[153 138 160 176 180 180 172 180] -> Dabed
[100 159 134 131  91 101 162 158] -> pebu
[150 135 151 152 124 147  82 153] -> dos
[ 97 149 153 121 157 156 104 129] -> zono
[126 144 149  97 115 137 168 124] -> Baga
[140 107 126 131 140 150 140 140] -> lafo
[174 123 103  88  78 149 140 155] -> kebav
[171 174 124  60  52 107  88  89] -> salev
[111 113  97 158 101  97 114 107] -> fik
[ 89 135 151 152 124 147  82 114] -> Sase
[166 104 160 170 124 131 174 180] -> Temo
again lafo:  => [140]
both fik Baga:  => [97]
again fik:  => [97]
both zono kebav:  => [149]
again Dabed:  => [180]

[185  85 184 163 185  87] -> Vavu
[ 78 108 209  49  87  74] -> dip
[185  85 168 168 168 197] -> dasil
again Vavu:  => [185]
again dasil:  => [168]

[132 144 132 132 132 127] : fadef
[126 149 126 103 114  96] : nom
[127 127 125 128 125 126] : naka
[115 103 142 107 135 188] : Sep
[130 149 145 101 117  94] : kez
[127 141 130 120 138 155] : bemaz
[127 131 125 128 127 126] : Vovip
[135 112 135 123 139 152] : ranub
[127 141 128 120 117 127] : Vek
both naka fadef:  => [127]
which: [130 149 145 101 117  94] => kez
both Vek kez:  => [117]
again ranub:  => [135]
again fadef:  => [132]
both naka nom:  => [126]

[149 100 147 144  94 112  98 148 140 111 115 156 113 152 152] -> lorof
[146 128 165 138 142 165 157 141 144 108 107  64 165  86 149] -> mik
[158 100 155 150  97  98 121 158 149 104 100 124 138 117 155] -> fos
[141 138 138 136 153 113 160 141 141 119 107  55 165  82 136] -> Bituf
[143 125 142 138 140 109 146 142 149 106 107  88 140  97 140] -> lazur
[100 159 101 106 161 147 147  97 105 152 148 110 132 119 147] -> Laba
[104 156 109 107 166 147 153 103 106 144 153 117 126 124 105] -> kugik
[104 161 106 114 163 147 155 104 106 145 150 114 135 115 107] -> vomup
[149 103 147 142  97 110 102 150 150 107 110 147 124 135 147] -> Leved
[155  95 149 148  90 111 104 159 154 109 109 144 124 137  95] -> fakeg
[112 131 114 128 121 147  98 109 117 152 147 174  89 166 113] -> gapi
[151 104 146 146 114 103 145 143 143 106 103 104 150 146 142] -> Tobu
again lorof:  => [152]
again mik:  => [165]
again gapi:  => [147]
which: [146 128 165 138 142 165 157 141 144 108 107  64 165  86 149] => mik
again kugik:  => [153]
again Laba:  => [147]
which: [158 100 155 150  97  98 121 158 149 104 100 124 138 117 155] => fos

[123 128 139 132] = Kige
[131 138 123 132] = doga
[133 144 123 110] = big
[132 125 133 119] = mada
[133 133 133 141] = Fur
[116 112 139 104] = rog
[190 131 152 149] = semul
[124 125 133 103] = miro
[139 137 131 135] = lopu
[133 144 123 118] = mepur
[124 138 123 103] = nide
[118 133 121 134] = Tezi
both Fur mepur:  => [133]
both Kige rog:  => [139]
again Fur:  => [133]

[165 175 174 159 168 174 170 157 204 178 160 152 165 147] = Buku
[163 168 155 159 161 164 165 168 175 164 146 162 173 153] = nepu
[179 170 190 173 164 180 179 153 164 180 180 149 145 158] = punom
[153 152 148 155 156 152 150 174 165 154 150 177 160 162] = vid
[161 153 175 166 167 159 157 158 149 157 176 161 149 178] = Nas
[158 167 154 156 159 158 166 165 170 162 154 161 172 152] = Fedez
[165 162 169 157 166 166 161 162 156 158 171 158 164 160] = Mer
[153 161 155 158 158 155 154 164 151 157 167 178 163 155] = Reguv
[160 166 161 166 162 166 166 166 183 153 145 161 166 153] = sazub
which: [179 170 190 173 164 180 179 153 164 180 180 149 145 158] => punom
which: [161 153 175 166 167 159 157 158 149 157 176 161 149 178] => Nas
which: [165 175 174 159 168 174 170 157 204 178 160 152 165 147] => Buku
which: [158 167 154 156 159 158 166 165 170 162 154 161 172 152] => Fedez

[121 113 105 125 113 104 123 113 113 154 102 107] : Mazu
[133 158 103 101 176 150 142 120 174 158 114 110] : Lubu
[172 132 121 165 150 114 117  96 179  66 156  92] : Muk
[144 103 121 151 119 154 152 135 168 123 131 105] : kigeg
[172 126  74 123 116 147 143 157 108 152 158 131] : Tozi
[172 132 121 165 123 133 142  96 179  66 156 122] : bidi
[140 107 145 140 137 138 149 140 150 140 137 102] : nop
[ 67 167 125  78  80 113 134 102 140 167  77 159] : Taba
[157 137  85 134 140 148 184 150 175 126  95 103] : doput
[140 107 145 140 137 132 149 140 150 140 137 102] : nat
[105  93 116 119 159 132 150 133 171 114 125  94] : Valid
[ 78 201 153 149 107 107  84 144 103 123 123 144] : fumir
both fumir Lubu:  => [103]
both Taba fumir:  => [78]
again Mazu:  => [113]
both Tozi Mazu:  => [123]

[173 177 113 191 158  82 176  68 159]  lino
[150 158  69 115  93  74 138 163 173]  Noner
[ 59  63 114 173 135 180  68 114  91]  Koni
[140  77 104  67  68 131 115 168 143]  zal
[ 66 102  83  68  83  93 184  83 161]  bega
[122 135 193 108 157 131 175 190  74]  Ribu
[151 152 184 145 169 125  63 185 168]  ruba
[173 177 113 169 158  82 176  68 159]  Vikup
[157 140 140 159 184 187 113 111 112]  nin
[130 190  63  76  77 131  63 128 180]  sino
again bega:  => [83]
both ruba bega:  => [184]
both Vikup ruba:  => [169]

[164 145  83 123  99  88  76 181 124 103  92 148 138  89  99  81 177 130
 116  99 183 185 108 107 125 155  97  86] = Kig
[110 156  54 108  98 133  87 175 115 133 109 147 186  58 125 107 200 119
 104 132 204 210 152  87 137 115 150  67] = Bora
[180 110 186 151 187 118 141 114 144 106 118 123 137 186 161 121  82  82
 151 118  81  75  87 165 118 168  81 173] = pob
[108 154  59 109 101 135  92 170 115 134 112 145 129  63 123 110 194 119
 106 133 198 204 153  89 137 113 151  72] = gev
[ 76 148  87 113 123 175 132 137 119 160 143 135 124  86  95 151 169 118
 114 146 168 174 179 103 145  90 187  99] = mobug
[182  93 187 169 146  93 141 114 144 106 126 123 137 187 162 121  81 144
 152 118  81  74  85 166 118 169  79 174] = Puvi
again Kig:  => [99]
which: [180 110 186 151 187 118 141 114 144 106 118 123 137 186 161 121  82  82
 151 118  81  75  87 165 118 168  81 173] => pob
which: [108 154  59 109 101 135  92 170 115 134 112 145 129  63 123 110 194 119
 106 133 198 204 153  89 137 113 151  72] => gev
which: [182  93 187 169 146  93 141 114 144 106 126 123 137 187 162 121  81 144
 152 118  81  74  85 166 118 169  79 174] => Puvi
which: [110 156  54 108  98 133  87 175 115 133 109 147 186  58 125 107 200 119
 104 132 204 210 152  87 137 115 150  67] => Bora

[149 144 129 123 119 126 116 127  82 127 139 131 103 114 135 141 124 131
 119 117  94 126 133 124 127 130 137 125 107 145 106 185 131 132] = zot
[ 98 133 124 140  83 132 125 128 146 130 123 124 138 118 123 123 135 124
  99 122 207 129 134 134 126  95 142 130 151 138 112 155 151 125] = Gato
[123 133 124 140  83 132 125 128 146 130 123 124 138 118 123 123 135 124
  99 122  67 129 134 134 126  95 123 130 123 150  67  97 120 125] = Vatub
[113 132 158 130 104 119 144 131 140 125 128 158 123 148 149 133 125 134
 174 127 180 161 131 120 141 128 130 146 144 129 104 158 131 132] = loba
[132 133 117 124  95 127 110 128 122 127 130 127 121 114  97 121 128 114
 128 131 123 140 128 132 124  92 129 107  81  66  67  89 121 136] = niluf
which: [113 132 158 130 104 119 144 131 140 125 128 158 123 148 149 133 125 134
 174 127 180 161 131 120 141 128 130 146 144 129 104 158 131 132] => loba
which: [123 133 124 140  83 132 125 128 146 130 123 124 138 118 123 123 135 124
  99 122  67 129 134 134 126  95 123 130 123 150  67  97 120 125] => Vatub
which: [132 133 117 124  95 127 110 128 122 127 130 127 121 114  97 121 128 114
 128 131 123 140 128 132 124  92 129 107  81  66  67  89 121 136] => niluf

[ 78  77  80 109 177 109] : dilod
[125 124 135 125 125 146] : muneb
[ 78  77  80 174 178 114] : Nodar
[158 164 164 164  96 164] : merof
[ 91  88  98 156 162  59] : Kope
[129 124 135  91  88 146] : bedaz
again merof:  => [164]
again dilod:  => [109]
again muneb:  => [125]

[125 135 143 137 119  79 141 117 118 138 112 147 122 128 132 102 143 142
 168 101  65  99 127 142  77 121 118  67] -> Dag
[132  88 142 130 135 165 130 146 151 119 149 134 139 148 110 114 159 142
 141 137 149 112 117  60  90 134  88 123] -> tese
[116 140 187  95 156 189 129 125 146 111 146  86 149 106 136 129 127 131
 162 142 101 129  88 105 132 120 126 132] -> belir
[132  88 142 130 135 165 129 146 151 119 149 134 149 148 110 114 104 142
 141 137 149 101 117  60  90 134 119 123] -> Lomo
[110 101 135 129 185 134  78  87 133 146  99 110 103 103 138 129 107 161
 120 113 123 126 133  88 145 120 119 104] -> zik
which: [132  88 142 130 135 165 130 146 151 119 149 134 139 148 110 114 159 142
 141 137 149 112 117  60  90 134  88 123] => tese
which: [110 101 135 129 185 134  78  87 133 146  99 110 103 103 138 129 107 161
 120 113 123 126 133  88 145 120 119 104] => zik
which: [132  88 142 130 135 165 129 146 151 119 149 134 149 148 110 114 104 142
 141 137 149 101 117  60  90 134 119 123] => Lomo
which: [116 140 187  95 156 189 129 125 146 111 146  86 149 106 136 129 127 131
 162 142 101 129  88 105 132 120 126 132] => belir

[153 129 120 121 117]  Pero
[161 119 154 161 161]  Pagog
[161 147 147 119 119]  dep
[100 100 138 100 100]  veb
[173 116 119 119 119]  Lamu
both Lamu Pagog:  => [119]
again veb:  => [100]
again Lamu:  => [119]
again Pagog:  => [161]
which: [161 119 154 161 161] => Pagog
which: [173 116 119 119 119] => Lamu
which: [161 147 147 119 119] => dep

[111 133 122 127 127  90 142 142 131 125 130 133 125 146] : mumu
[104  94 144 123 134 107 212 144 126 123 121 126 127 107] : giga
[104 119 137 126 129 116 185 136 133 125 131 134 134 129] : kibe
[126 109 115 127 134 110 118 123 121 131 121 121 128 121] : liko
[117 116 111 124 129 153 116 112 128 132 137 118 128 157] : kizir
again liko:  => [121]
which: [104  94 144 123 134 107 212 144 126 123 121 126 127 107] => giga

[109  98  69 145 104 135  98 128 197 122] : kot
[ 89 165  98 121 160 121 122  83 148 111] : funut
[122 165  98 157  97  90 122  83 148 111] : zav
again kot:  => [98]
which: [ 89 165  98 121 160 121 122  83 148 111] => funut
which: [122 165  98 157  97  90 122  83 148 111] => zav

[ 72 126  89  89 129  98 120] : radob
[137 115 148 125 106 142 145] : Feba
[139 138 139 143 119 121 127] : Bove
[160 159 159 172  99 106 124] : fek
[158 158 177 102 158 158 177] : suveg
[132  84 177 102 158 168 177] : tiza
[ 65 126  83  83 128  93 119] : vebet
[137 115 148 125 136 142  72] : vime
[ 79 118 103  89 137 107 129] : fen
both radob vime:  => [72]
again radob:  => [89]
which: [137 115 148 125 136 142  72] => vime

[179 141  92 157 158 101  90 109 169  86 139  59 103 167 122 133  81  81
  59]  rokot
[101 142 101 101 119 145  91 104 168  90 134 181 102 159 113 132  77  81
  64]  Gef
[177 141  91 154 119  86  86 110  86  86 140 167 102 173 124 130  86 159
  59]  beze
[169 137 101 172 120 148  93 106 168  98 134 187 101 159 117 130  73 137
 137]  Givev
which: [169 137 101 172 120 148  93 106 168  98 134 187 101 159 117 130  73 137
 137] => Givev
again beze:  => [86]
which: [177 141  91 154 119  86  86 110  86  86 140 167 102 173 124 130  86 159
  59] => beze
again Gef:  => [101]
which: [101 142 101 101 119 145  91 104 168  90 134 181 102 159 113 132  77  81
  64] => Gef

[136 185 185 185 185 185] = zel
[130 126 185 130 125 126] = sipid
[125 137 185 130 125 123] = Nudu
again zel:  => [185]
which: [125 137 185 130 125 123] => Nudu
again Nudu:  => [125]
which: [136 185 185 185 185 185] => zel
both Nudu zel:  => [185]

[132  78 154 188 127 174 146 181  82  90 127 125 199 152 113 132 126  98
  83 169 155  84 176 167 119 140 110 125 140 132  90 133 160  78 132 181
  77  85 105  76 159 111 168  78 180  85 190 119  97 132 183 174 141 181
  98 189  98 140 174 162 126  99 182]  dobuf
[128 124 114  68 147  82 117  76 179 174 148 138 160 103 165 139 143 171
 185 101 119 189  93  93 152 125 150 139 125 131 177 136  98 199  73  76
 195 194 166 191  95 155  99  72  73 195  79 148 168  81  88  85 134  78
 170  74 173 127  89 109 142 176  85]  Fup
[128 124 114  68 147  82 117  76 179 174 148 138 160 103 165 139 143 171
 185 101 119 189  93  93 152 125 150 139 125 200 177 136  98 199  73  76
 195 194 166 191  95 155  99  72  73 195  79 148 168  81  88  85 134  78
 170  74 173 127  86 109 143 191  83]  vapo
which: [128 124 114  68 147  82 117  76 179 174 148 138 160 103 165 139 143 171
 185 101 119 189  93  93 152 125 150 139 125 131 177 136  98 199  73  76
 195 194 166 191  95 155  99  72  73 195  79 148 168  81  88  85 134  78
 170  74 173 127  89 109 142 176  85] => Fup
which: [128 124 114  68 147  82 117  76 179 174 148 138 160 103 165 139 143 171
 185 101 119 189  93  93 152 125 150 139 125 200 177 136  98 199  73  76
 195 194 166 191  95 155  99  72  73 195  79 148 168  81  88  85 134  78
 170  74 173 127  86 109 143 191  83] => vapo
which: [132  78 154 188 127 174 146 181  82  90 127 125 199 152 113 132 126  98
  83 169 155  84 176 167 119 140 110 125 140 132  90 133 160  78 132 181
  77  85 105  76 159 111 168  78 180  85 190 119  97 132 183 174 141 181
  98 189  98 140 174 162 126  99 182] => dobuf

[ 80 100 134  71 103 166  94 168 172 186  73  68  89 165 161 153 105 155
  68  65 147 204] : fop
[ 87  92 132  81  77 182  85 169 182 103  76  69  89  78 154 146 103 153
  62 167  77 196] : dof
[169 169 172  99  78  69 180  93 172 187  77  78 169 171 167 145 160 151
  88  93 166 190] : kevil
[ 80  81 127 155 166 203  66  87 196  81 168 181  74  82  95  94  63 110
 160 203 103  80] : gitu
which: [ 80 100 134  71 103 166  94 168 172 186  73  68  89 165 161 153 105 155
  68  65 147 204] => fop
which: [169 169 172  99  78  69 180  93 172 187  77  78 169 171 167 145 160 151
  88  93 166 190] => kevil
again fop:  => [68]
which: [ 87  92 132  81  77 182  85 169 182 103  76  69  89  78 154 146 103 153
  62 167  77 196] => dof

[ 47 168  72 186 210 118 180  59 162 107] = duti
[ 60 181 194  81  44 161  55  96  87 159] = mutez
[205  52 121  86  55  60 177 194  52 105] = momu
[182 139 171 157  46 148  69 177  50 106] = zar
[179 203 204 187  75 136 143  58 184 204] = Runed
[ 65 167 201 114 137 144  54 203  97 195] = lago
[204 185 203 112 172 185 185  54  59 158] = Vison
[ 80 195 124 116 209 141 168  79  60 112] = bap
[159 116 167  61  67 175 177 181 154 134] = nev
[128 186 132 132  82 132 203 132  54 196] = susik
[ 46 160 173 144 211 135 161  79 170 205] = naf
[ 59  62 134 102 170  89 195  86 102 168] = sobi
both naf momu:  => [205]
again momu:  => [52]
again susik:  => [132]
both nev zar:  => [177]
again Vison:  => [185]

[120 140 104  95  85] = zigi
[109 136  94  96 136] = gid
[180 100 160  84  85] = Zesu
[ 92 134  79  85 166] = gofib
[138 160 126 105  62] = mep
[121 143 105  93 115] = tefa
which: [138 160 126 105  62] => mep
both gofib zigi:  => [85]

[156 116 194 193 156  88  55] = vofa
[193 183 194 151  77  91  77] = pamer
[184 194 184 151 194 195 136] = mip
both vofa mip:  => [194]
both mip vofa:  => [194]
which: [184 194 184 151 194 195 136] => mip
which: [156 116 194 193 156  88  55] => vofa
again vofa:  => [156]
again pamer:  => [77]

[191 114 172  75 104 139 123 109 151 126 120 153 159 143 120  82 106 138
 146 121 153  86 137] : Bopav
[ 68 144 121  87 119 144  89 115 138 134 121 133 121 139 180 138 101 108
 139 154 154 125 121] : zezu
[146 132 143 167 153 102 169 138  98 156 125 100 112  95 103 136 172 142
 102 100 133 156 126] : Ruda
[165 129 133 143 143 107 172 110 109 143 128 107 143 114 113 112 155 149
  94 102 155 133 132] : sut
[143 135 124 161 125 102 158 146  95 165 112 100 117  78 107 136 175 137
 114  97 145 144 120] : bip
[143 135 124 161 154 102 158 146  95 165 112 100 117  78 107 136 175 137
 114  97 145 156 120] : lapof
[ 59 145 101 166 143 127  99 168 111 129 114 115 119  92 143 171 143 103
 149 138 116 164 111] : sot
which: [ 59 145 101 166 143 127  99 168 111 129 114 115 119  92 143 171 143 103
 149 138 116 164 111] => sot
which: [143 135 124 161 154 102 158 146  95 165 112 100 117  78 107 136 175 137
 114  97 145 156 120] => lapof

[120 132 159 144 119 126 125 126 145 139]  bizi
[131 142 155  96 109 145 127 127 144 152]  gul
[145 127 150 163 134 132 118 110 124 123]  neke
[136 156 152  86 103 153 171 125 139 153]  tam
[131 140 158 103 115 140 140 124 142 145]  Ves
[126 135 158 104 114 135 145 128 141 142]  godi
[118 195  73 154 133 124 133 114 107 144]  vif
[125  95 159 148 141  87 126 130 151 127]  Rez
[163  88 189  88 139 137 109 108 135  88]  togag
again vif:  => [133]
both bizi vif:  => [144]
again gul:  => [127]
both neke Rez:  => [127]
again togag:  => [88]

[149 127 195 169 151 149 127  72 158 107 116  99]  pumi
[ 98 131  71 128  86 143  74  76 125 157  79 104]  Sono
[ 92 133 168 101 192 166 141 123 146 173 150  81]  vibug
[ 67 134 137  67 138  76 160 154  67 162 117 105]  tega
[145  98 162 186 115 161 101  62 134 185 160 153]  Pubu
[124 113 182 179 151 141  73 157  73  99  84  79]  dini
[ 96 160  66  74 138 120 130  87  70  99 102 157]  Zulal
[130 133 137  81 109  95  84 182 167 189 141 162]  kuvas
[172 150 116 116 109 197 116  96 111 112 132 134]  kepo
[ 70  77 145  89 114 190  80  78 192  82 131 142]  lofib
[117 149 144 183  80 149  97 130 115  96  66 172]  demuv
[ 82 160 132  87 176 154 157 138  80 118 150 118]  ginos
again kepo:  => [116]
again tega:  => [67]
both Zulal kuvas:  => [130]
both Zulal pumi:  => [99]
both Pubu lofib:  => [145]

[120 121 139 122 123 118 163 123 121 137 135 116 101 131 139 131] = tomip
[115 133 111 118 143 121 158 144 123 121 134 124 121 129 128 138] = nusu
[121 151 137 129 127 104 130 118 123 133 133 124 127 151 115 134] = gute
[ 92 119 124 114 126 104 169 130 125 129 132 150 124 129 127 129] = Fuf
[ 92 120 124 114 126 104 169 130 125 139 138 129  86 134 133 130] = mugil
[125 125 128 126 127 124 127 127 125 131 132 127 126 129 127 130] = Rig
[135 125 120 123 116 132 111 127 124 150 139 128 138 126 127 110] = leteg
[126  57 126 127 127 124 131 128  58 131 131 127 128 129 128 129] = gif
[124  80 151  94 127  58 136 108 105 111  88 114 130  74 115 100] = rero
[125 127 127 127 128 124 130 128 125 130 132 126 128 130 127 129] = buruf
[ 92 119 124 123 126 104 119 130 125 129 132 150 124 129 127 122] = Neb
which: [124  80 151  94 127  58 136 108 105 111  88 114 130  74 115 100] => rero
which: [135 125 120 123 116 132 111 127 124 150 139 128 138 126 127 110] => leteg
which: [125 125 128 126 127 124 127 127 125 131 132 127 126 129 127 130] => Rig
which: [ 92 119 124 123 126 104 119 130 125 129 132 150 124 129 127 122] => Neb
which: [125 127 127 127 128 124 130 128 125 130 132 126 128 130 127 129] => buruf

[191 149 122 105] -> Pev
[ 90 149 150 190] -> vano
[191 152 122  81] -> zibet
both vano Pev:  => [149]
both Pev vano:  => [149]
which: [ 90 149 150 190] => vano
which: [191 152 122  81] => zibet

